1: [ 8 -8  7 10 -4 14 -1 -3  3  2 -2 10  3  6 10  5 11 -1  5 -5  4 12  6 -1
 23 -2  5  3 18  4  8  1 10 10  2 11  8  7  1  9  5 -2 -1 -3  4  7 12  5
  2 -1]
2: [ 9  7  1 -4  0 -2  7 -7  9  7 11 14 -8  1  8  0 -3  8  8  6 -4 -1  5  3
  1  0  2  5  8 -2 -9  6  5  4 -1 -2 -1 -8 -6  2  4  2 -6 -1 -2  6  5  0
 -9 27]
3: [  2   1   3  -3  52  -5  -1   5  17  -3   9   0   7  -1  -4   0  -8   1
  -2  10   3   8   2   2 -10   9  -6   3  -1  12   0   0  -1   1   7   5
   0  -2   6   5   9   6  -1  -6  -2  10   5  -2   8  -4]
4: [ 1 -2  4 11  8  1 -4 10  5  2 12  2  4  1 -7  9  2  1  1  8  4  3 -8  4
 -2  1 -2  4 -1  6  4  2 14  6  5 -6 13  5 15  3 13 12  4 10  0 -4  5 -4
  5 -4]
5: [  4   7  11   3  13  -1  -1  -5  -5   5   3   7   1   5  -5  -1   3  13
   5  -1  -4  -2  -1  -7   8   7  11  -8  -3   3  -6 -11  -3  11  11  12
  17  -4  -6  -8   3  11  -1   3  -1   2   7   2   0  12]
6: [ 1  2 -8  3  6  4  5 -5  2  1 18 -2  3  0 -3 10  3  4 13 -1  7  5 -1  1
  2 -3 -4 -1  3  0  1  1  3 -5 -3  3  9 -6 11  4 -5  3  7  7  6  0 -2  5
  7  7]
7: [  6   5 -10   1  14  -5   3   6  21   7   4  -2   1  -5   6  -4  10   0
  -2  -8   3  17  -4  10  11   6   6  -1   3   6   9  14   0   1  -2   5
   1   1  -1   4  -7   1   2   8  12  -5   3   7   1  19] -> 6 2 1 4 5
8: [-2  1  4 -3 27 -2  9 -8 -7 11 -1 26 -7 13 11 -3  1  3 12  7 -3 -3 12  2
  1 11 10  0  8  2  6  6 -1  6 15  4 -2  3 -1 -3  2  5  5 -3 -1 12 -1 -7
  4 48] -> 2 5 7 6 1
9: [  1  -1   1   1  15   0   9   3   4   7   2   5   2   3  10   5   8   4
   1   1  -5  -2  10   3   6   6  11  -5   1  -2   6  -7  -8  -3   7   5
  -6  -4  -9 -12   2   5  -1   1  -1  -7   5  -1   9  25] -> 5 2 8 7 6
10: [ -4   0  -5   0  16   6   8   5  13  13   5  -2   0   2   0   0 -11  10
   4   8   3   7   4  -3  -3  -4   2   0  -4   1  -2   4  -4  -9   3  -5
  10   6  12   5   9   7   4  -1  -4   5   0  -4  -6   3] -> 6 4 3 2 9
11: [ 7 -5  9  4 17  5 -1 -1  7  2 -5  2  6  8 -6  4  0  4 -3 13  4  1  1  2
 -1 -5 -2  4  5 11 13 11 -4 -4 14 10 17 -2 16  5  6 12 -2  1 -3 -4  0  0
  4  3] -> 4 10 6 3 5
12: [ 7 10  5 -2 26  0 -2  3 -2 -2 13  4 -4  4 -4  5 16  7  7 -1 -2  6 -1  1
 10  3  4 -6 -8  6 -4  2 -9 -5  0  8  5 -8 -2  2 17  3  6 -6 -4 -2  0  4
  4  4] -> 5 6 9 10 11
13: [  7   5  -1   1   9  -1  -7  -9   1 -12  -1  25   6   9  22  -3   9   3
  14   9  -7   6  10   0  18  -7  26   9   7   5   7  -5  -4  26   1  -1
   5   0   0  -4  -6  22  -8   0  -3   0  18  -7   1  11] -> 5 1 9 2 8
14: [ 1 -5  5 -4 43 -4 -1 -4 -9 18 15  8  0  0 10 -5  2 23 -2 -1 -1 -3  1  6
 -4 -1 12 -2 -9  3 -1  1  2  1 13  2 15  3 -4  4 -7  6 13 -3 -1 11  9  5
  0 25] -> 5 8 9 12 10
15: [  1  -2   3   5  -5   5  10   5  16  15  16   9 -12  -5   4  -7   6  15
   5   1   1  17  -4  -1  13   5   1   6   3   4   3  -2  -1   7  -8  -2
  -5  -3   1   1  -5   3   9  -5   0  -2   5  13   2  18] -> 2 7 6 9 10
16: [-4 11 13 -5 56  6  3  7  0 10 19 -3  8  3  7  1  7 16 -2 -1 -7 -1  2 -1
 17  7 -1 12  0  9  3  1  1  0  9  7  9  0 -5  3  6  1  8  5  3 -1 -3  1
  9  3] -> 12 3 14 5 9
17: [-8  0  0 12  4  7  6  0 25  2 10  2 13 -4 -2  5  1  3 -3  5  7  4 -4  1
 -4  6 -4 -1 -3 15  3 -5 -2  0  0  2 -3  1 17  0 11  3  0  3  2  2 -3  7
 -2  7] -> 10 4 6 11 15
18: [  6   5   5   1  39 -10   0   3  -1   2   5  17  -1   4   1   0   6   5
   7  -2  -5   3   5   4   0   6  14  -8  -6  -2   1   2   3   9  12   7
   0   4   5  -3   4   5   6  -9  -5   0  -4   0   4  33] -> 8 9 14 12 5
19: [ -4   8 -13  14 -10   5  -2   4  -3   1  -3   7   4   1   2  -2   3  15
   6   5  -1   1  -6  -6  -2  -1   0  -2  -5   2  -4   5   3   8   9   5
   9   0  -4  -1   1  11   4  -1   0   8  -4  -2  -2  18] -> 5 6 2 10 4
20: [  5   4  14  -2  58   3   3  -4   0   5   2   6  -4   4  -1  10  20  -2
   8   6   5   2   0  -3   4   4   8  -1   9   1 -10  10  -9   3   5  17
  23   2  -2  -1   1  10  -5  -9   2  -1  11   4  -1  -8] -> 12 16 3 5 11
21: [-3  5  7  4  0  8  3 -1  1  3 -2  7 -5 -1  5 -5 -4 -4 14  7 -2 -9  4  7
  8  3 15 -2  8 -1  8  0  4  0 -7 12 -7 -1  7  2 14  0 -2 -3  9  6  2  1
 -3 -1] -> 1 2 6 9 10
22: [  6   5   4  -3  16  -8  -4   3  -7  -2  14   5  -3   2   2  10   5  16
  -5   1   0  -3   3   5   1 -13  -3   0   2   5   1   1  -4   1  -3   1
   1  -1   4   4  10  16   3   5   3   5   1  -5   1   2] -> 12 6 4 10 11
23: [ 8 -1 -1  3  1 -1  2 -2 -1  5  4 11 -3 -3  2  3  6  0 13  5  3 10  4  4
  0  3 20  3 14  9  8 -2 16 18  1  5  1  8  9 -1  5 -3  1 12  9  4 19  1
 -1 16] -> 1 21 2 4 6
24: [  3   0   9  -4  12  -1   0  -2  -2   0  10  14  -3   0  10  -4  -4  11
   0   2  -2   6 -12   1   5  -1  11  -3   1   0   0  -1   4   4  -3   2
   6   8  -4  -1  10  -2  -4  -1   4   7  12   7  -6  11] -> 2 5 22 21 23
25: [-1  6 -1 -8  7  3  0  3  1  5  4  8 -3 -4  4 -6  8  4  6 -3  4  1  5  4
 18 -3 10 -8  0 -9  6 -3  6  7  3  0  2 -6 -4  1  3  4  0  2 -4  4 10 -1
  6 31] -> 9 2 24 5 18
26: [  1  -2   2  -2   5  -7   5   5  -2   3  -2  15   4   4   8  -3   6   9
   2   2   1  12   6   4  16   1   9  -5   3   4   8   2   9  -1  -7   3
  -9   1   1  -5   5   9   5 -10   2  -4   9   8  -4  31] -> 25 9 24 15 2
27: [  3   2   3  -1  -1   3  12 -14  -2  18  13  18  -5   6   6  -8  -4  27
   3   6   3   3  -1  -3  -6  -3   2   1  11   8   0  -4  -7   2  -8  -1
  -2  11   5   4   6   5  -1   7   7   7   0   5   2  12] -> 24 2 15 22 10
28: [ 3  0  7 -6 12 -1  1  2  5 -1 -6 10 -5 -1  2  2 -7 -5  0  0 -1  6 -5  7
  2 -2  6 -3 -2  4  1 12  3 19  2  7 11 -5  2  3  6 15  5  5 -5  2  5  4
 -1 -9] -> 4 24 11 22 5
29: [-2 -2  2 -3 -4  3  2 -2  5 12  1  1  7  6 -1  6  2 -8 -5  9  2  3  4 -5
 -3  3 -2  0  2  9 -3 10  1 -2  4  3  7  7  7  5  3  1 -6  2 -7  7 -7  0
 -6  1] -> 10 11 17 4 6
30: [  9  -3  19   1  50 -11   6  11  -8  -1   4  18   0   6  24  -4   5   8
  12   7  -4  -4  12  10   1   5  18   1  10  -2  27   3 -11  -1   6   2
  -5   0   5  -1   4   0  -4   2  -3  15  10  -5  -7  51] -> 8 18 9 14 26
31: [ 0  8 -2 -2 -9  7 -2  1 -3  3 -3 -5  2 -3 -4  5 -7  4 -1  0 -5  8  9 -1
 -1  2  1  1 -2 -1  4  8 -7  6  2 -4  2  3  1 -3  1 16 -1 -2  7  0  0 -6
  5  9] -> 19 29 10 6 22
32: [ 5  5  2 -5 -8  8  3  3 -7  1  7  7  1 10  6  5 16 -5  0  1 -1  1  5  5
  4 -5 15  9  9  8 -7 -3 14  8 -8  9  4 -2  7  0 17 -2 -6  6  2  7 -2 -6
  0  4] -> 21 23 29 1 24
33: [-4  7 -1 -5 27  1  8  6  4 -7 12  7  1  8  0 -1  9 -4 -7 -1 -8 -1 -2 -1
 16 -7  1 -1 -2  4  4  1  6 -5 -2  8  2  1 -4  5  6 -4 -3 -4 -3 -1  2 10
 -8  9] -> 12 24 22 25 9
34: [ 3  0 -4  4 12  2  9 -5 12  0 11  5  4 -1 -6  4  5  9  4 -2  7  4 -4  0
  4 -4  5 -1  4 12  2 -3 -3  7 -1  6  2 -1  6  2  7 -1  8 -5  0 -2 -1  3
  0  7] -> 6 17 12 10 22
35: [-10   3  -2  12  -8  -4  10   0  36  17  17   5   7  -7   4  10  -5   3
   1  15  -4   6  -4   2   6   2   3  -7   4  14  -2   2   0  -1  -1   1
   2   6  13   4  -4  12   7  -2   7   4  -8   5  -2  12] -> 17 34 15 10 29
36: [10  5  4 -6 41  1 -2  1 23  3 14 -4 -1 -3  0 -1  6 14 -2  3  0 10  4 -2
 -5  5 -2  0  5  6 -2 -9  6 -6  5  8  2  6 -4  7 19 -4  4 -2  0  2 -2 12
  6 -3] -> 3 12 34 16 33
37: [-4 -2  3 -1 36  6  9 -3 -1 13 -7 26 -2  0  8  4 11  1 -1 -3 -1  0  0 -9
 17  9  2 -3 -3 -4 22  1  2 -4 19  1 -1  2  0  6 -2 -3  4 -8 -1 -4  1 -4
 -3 40] -> 8 18 9 25 26
38: [ 0 -1  1 -9 13  4  3  7  4 -4  6  2  2 -7 -2 -5  8 -3  2  7  1  2  8  4
  5  6  3 -1 -5  1  2 12  5  2  7 16  2  2 -2  6  2 -1 -1 -6  2 -8  7 13
 -4  1] -> 33 34 28 12 29
39: [  4   6  -1  12  -3  -4  -3  -4   1   6  12   8  -2   8  -3  -8   0   6
   1   3  -2   3   1  -5   0   1   2  -1   0   1  -7   7   6  12   1  -9
  -8   2   5   6 -12  18  -2   8  -2   5   4   0  -3  25] -> 2 19 31 25 15
40: [  6   2  -3  -8  25   1   4   1   4   5   6  23   0   3   5   0   4  -8
   5   4   0   4   6  -5  -1   1   4 -13  -1   0  14   0   0   3  19  -5
  -3   1  -1   1  -8   5   6   6   5   7   0   3  -1  28] -> 18 37 8 9 25
41: [-2 -8  0 -3 11  0  0  2 -1  6 10  7  4 -2 -3  6 -1 -3  2  4 -1 15 -1  6
 12  0  2 -3  3 -4  0 11  4  8  4  5 19 -7  3  0  3  0 10  2  9  4 -2 15
  1  3] -> 6 28 38 34 24
42: [-1  5  9 -1 32  1 -5  0 -1  0 10 11 -5  5  3  1  7 15  5  3 -7  8 -6 -7
 -2 -8  2  2  8 -2  2  4  5  3  0 -1  9  2 -4  0 17  6  2  1 -4  6 -3 -4
  1  7] -> 22 24 12 33 34
43: [ 5 -7  4  8 -7  9 -4 -3 10 -2 -2  8  1 -9  0  0  3 -2 -1  0 -1  8 -4  6
 11  2 -1 -3 -1 10  3  6 11 10  8 -5  6  3 -2  4  8  7 -1 -3 -3  1  2  4
  0 -6] -> 28 1 4 29 34
44: [  7   3   4  -1  26   5   3   2   9  -3  23  -4   5  -8   4   1  -6   4
  -5  -5  -2  10   5  -4   2   3   5  -8   6   5   1   0  -3   2  -6   7
   4   5   0   4  11  -4   0  -2   0   1 -10   4  -3  -1] -> 34 36 33 12 42
45: [-3  7 -1  9 -8 -3  5 -6  5 16 14 -3  7  3 -8  5  4 -1  8  1  6  0 -5  6
  1 -1 -2  4 -3  6  3  3 -2 -1  5  0 -2  4  8  5 -6  0  1  3  1  2  1  4
  1 -7] -> 6 29 34 17 4
46: [  8   0  11  -5  -3  10   2   1   9  -5  24  -8   6   0  -5  14  -4  12
  -3   2   0  17   6   6   9   4   5 -11   6  22  -2 -13  -3   1  -4   3
  10   6   3   4  20   3   3  -3  -1  -4   3   8   1  -3] -> 44 34 17 43 12
47: [ 8  6  5 -1  8 -3  5 -2 -1  7  8 28  6 -3 21  7  5 14  0  0 -8  0  5  1
  9  6 16  3 -2  2  7  0 -4 14  2 -2  1  0 -5  3  7  6  4  3  0  1 -3 11
  2 40] -> 26 9 25 2 8
48: [  8   2  -6  -7  21  -3  -1   7  -1   1   6   5   1   1  10  -2   8  -1
   3   0   8   4   4  -2   8  -2   8   7   4   7   4   6   8   0 -10  10
   7   5   5   2  17  -8  -1   7   0   7  -4   3   2  -6] -> 44 32 33 34 38
49: [ -6   7   5  -2   8  -3   1  -6  -6   8  12  16   7   3   0   1   3  23
   5  -4   1 -11   4  -1   8   0  10  -6  -2   6  -5  -7   4  18  -2   2
   2   0   3  -4  -5   8   8  -3  -3  -5   7   9   5   7] -> 5 34 24 22 25
50: [ -6   8   0   8  -5   9  13  -3   6  15   1   4   7  -2  -1   4   4   5
  -8   1   2  -4   3   0   3   7   5  -1   0   6  13   7   1   6  -1   3
   7  -2  -2  -1 -11  -1   2   0  -2  -5   0  10  -3  10] -> 45 29 34 31 19
51: [ 7  3 -1  4  9 -3 -8  6  6  5 16  2  2 -7  3 12 -3  5  1 11 -5  7 -3  6
  1  6 -4  2  1  3  0  4  0  2  2 12 25  5 20 -4 -5  4 -1 10  1  4  0 -3
  5  4] -> 4 6 41 11 29
52: [ 4  0 -5  8 41 -3  5 13 43  1 15  4  7 -3 -1  0  4 -2 -1  1  1  8  6 -1
  0 12 -5  0  2  9 -6 -6  6  4 -2 12  7  8  5  7 12 -2  4  1  8  3 -3 10
 -2 11] -> 36 3 44 17 34
53: [ -3 -10  -3  -2  12  -2  11   0  -5   1   3   9   1   1  -5   7   4   5
   1   5  -1   2   5   3  -4   5  -2  -1   6  12   6  -7   3   0  -6   2
  22   9   3  12  19  14   4  -4   2  -1  -2  -1   3   1] -> 34 4 22 10 11
54: [ 1  6  5  4 24  2  5  1  4 -5  3 22 -4  6 12 -3  7 22  2  5 -3  4  4  9
  2  0 -1  0 10  5  1  0 -5  0 -3  3  1  1  5  6 25  2 -3 -1  7  9 -1 -3
 -9 10] -> 42 24 22 34 12
55: [ 3  2 -2 -4 18 -4  7  2 23  7  8  3  2  6  9  2 12  2 -9 -1  2 12  1 -3
  7  5  5 -4  7  6 -1  6  2  5 -3  4 -5 -9 -5  5  1  1  9 -6  2 -6 -3  5
 -7  6] -> 34 7 33 44 38
56: [-2  5  1 -2 -4 11  4  4 -3  5 28 10 -5  4  3  0 -6 25 -1 -3  1 10 -2 -1
  6  0 -2  4  1  8  1 -8 -2  3  2  2 16  4 -3  3  2 -4  3 -4 -3 -2  4 12
 -3 -1] -> 24 34 15 46 27
57: [  1   0   3   1   1  -2   7   3   3   9   2  14  -7   3  10   4  -7  15
  10   9  -6  -3  -4  -5   1  -4   3   7  -2   2  -7   1 -10  14  11   7
   6  -5   9   2   7   8   2  -1  -2   5   2   2  -1  18] -> 2 19 5 24 34
58: [  1   2   7  -2  41   0   6  -4  -2  13   2  11  -2  -1   7   8   2   2
   0  16  -3   2   1   2   5   1   8   4   3   1   8   1   5   1   6 -14
   1   0   2   6   1  -1  10  -6  -1   8  -2  -1   3  32] -> 18 40 37 8 14
59: [  1   5  -3   5   3   4   1   5  -1  -3   2   7   3  -1   2  -3   8   4
   1  -8   2  18   9   4  15   4   8  -3   3   8   8   4  11   7  -1  -1
 -13   1   1   0  10   8  -1   2   0   0  20   2  -4  13] -> 26 25 23 43 1
60: [ 2  6  9 -1 31  4  4  0  1 -6  4  8  2 -5 11  7 12 20 -4  2 -5 -4 -2 -5
 23 -2  6 -1  0 -1  4 -6  7  2  2 10 17  1  3 -5 -5  0 10  8  1 -2  9 -1
 -1  3] -> 5 33 42 16 24
61: [-1  3 -3  4  3  6  4  5 20  7 16  1 12  0 -1 15  0  7 -3  3  1 13 -6 11
  3  9  5  4  3 12  2 13  1 -3  4 -2  1  5 16  3  0 -3  3  2  2  4  6  5
 -1  8] -> 17 34 45 35 6
62: [ 6  6  6  0 32  9  2  8  9  6 20  6  3  3  9  8 10 20  6  2 -9  5  3  1
 13 10  5 -6  4 -1 -9 -6  1  7  0 12 -7 -2 -3  8  3  5 10  1  1 -2 -3 15
 14  7] -> 12 36 16 44 55
63: [ -1   4   1  -2 -12   0  -2   1   0  17   3  29   9   6   1  -1  -3   5
   4   3   0   4   1   1  -8   7   6   6  -1   6  -5   2  -1  18  19   0
   5   1   6  -2  -1   6  14   7  -3  -3  10  -1   3  35] -> 57 39 19 47 2
64: [ -4  -4   8  -3  -8 -12   1   0   1   4   2   4   1   7  -2  -3   3   1
  -5   1  -2   6   3  11   1   3  -5  -2   8   6   7   8   0  23  15   2
   7  -4  -2  -6   7  16   1  -7   9   2   8  -8 -10  14] -> 31 28 43 57 19
65: [ 5 -1  7  3 11 -6  3  7 18  1 12 -3  9  0  3 12  8  0 -1  6 -1 14  1 11
 12  7 12 -6  8 12 -5 19  5 -6  1 27 15 -5 20  7  2 -1 -2 -1 10 -2  3  6
  3  4] -> 61 51 41 38 7
66: [ 1 -1  7 -5 26  0  9 -8 -8  1  7 13  9  4  9  6  6  2 10  4 -3  1  6  3
  7  8 12 -6 14  7  4  2  6 -4  5 10  2  4 14 -3  2 -2 -5  4 -2  4  0 -1
  2 24] -> 18 9 8 58 40
67: [ -5   4  -1   0   8   2   4   8   4   7   4  -8  -1   3  -4   3  -1  17
  -3   5  11   1  -8   3  -1   2   2  -1   5   0  -6  -4  -4   0   9   1
  10   7   5   3   2  21   3   2   2 -10   4  -4  -3  -4] -> 10 4 22 34 31
68: [ 13  15   7  -6  -5   3   5  -3  -2   7  21  12  12   9   2   1   1  26
 -12  -5  -2  -1   5   7   2   6   9   3   3  -2  -3  -4   9  30   5  -4
  16  -4   0  -2  -2  18  -1   3   2   3  -2  -4   3  -8] -> 49 56 5 22 67
69: [ -3  -1  -2  -4  -9   1  -5  -1  -7   1  21   2  -9  -5  12   4   2  18
   3   4  -6   9   5   3   6   2   6 -11  -1  12  -7  -5  -8   8  -7   9
   2   1  -1  -1  26  -4  -1   0  -8   3   3  13  -4   4] -> 56 46 24 34 12
70: [ 6 11  7  5 16  5 -2  7  7  6 16  6 -1  4  5  1 -6  4  1 -3 -1  5  1 -1
 -1 -3  9  1  5  0  0  3  1 12  4 -3 -5  5  4 -1  4  5  9 10  1  5  7  1
 -3  7] -> 24 34 22 42 44
71: [-5 10  6  5 49  3  0  3  8  5 -4 12  2  2  0  2  5 -9 -6  6  1  5  8  4
 10  8 11 -8  7  7 24 -3  6  3 14 -1 -2  3  2 -1  1 -6 10 -3 -5 10  6  2
 -5 30] -> 58 37 40 18 66
72: [  5   1   3   0  23  -7  -2  -2  11  -4  -1  -4  -5  -5   5   2   3  -2
   1   6  -4   4  -4  -2  -3   0  10   2  12   1  -2   6  -3   1   1  19
  -5  -4   6  -2  10 -12  -7  -5   5   1  -9   2  -2   0] -> 44 48 34 38 55
73: [ 7  5 13 -3  3 -2  3  3 -1  6 -7  7 -2  4  3 -2 -3  5  1  8 -4 -3  2 -3
 -2  0  0 -4 -2  0 -5  3 -6 -6 15  1  6  1  9  5  7 10  4 -5 -1  1  0 -1
  5  3] -> 57 29 11 10 31
74: [ 4  4 10 -1 -2 -7  6 -2 -3 -2  6  9 -8  1  2  2  7 -1  9  4  4  0  5 -5
  1  2  1  6  2 -3  1  9  4  9  7 -5  5 -1 10  2  0  6 -1  1  2  4  7 -1
 -6 17] -> 2 39 57 73 70
75: [ 6  3 -3 -2  1  3  5 -1  7  8 -1 16 -1 10  9 -2 -2  4 10  5 -3 10 10  6
 14 -1  7  1 -6 -2  8  5  8 13 -5  1 -1  3  8 -5  2 -3  1  1  1 11  3  5
 -4 31] -> 26 25 2 74 47
76: [ 6  3 11 -5 41  0  6  8  4  6 10 -1  5  5 11 -2 19  8  2  2 -2  3  4  5
 12  6 10 -3 21 -1  1  3 -1  2 -2 17  2 -2 -3 -1  9  7  5  5  2 -4  7  5
  4 17] -> 62 66 16 9 12
77: [-3  4  0 -2 -2  2 -9 -3  1  4  2 17  6  3 -3 -1 10  8 -8 -9 -5 20  0  8
 17  1  7 -2  0 -4  9 14  1 14  2  5 15 -6 -1  6  1  4  3 -1  5  3 20 10
 -1 13] -> 41 59 25 24 1
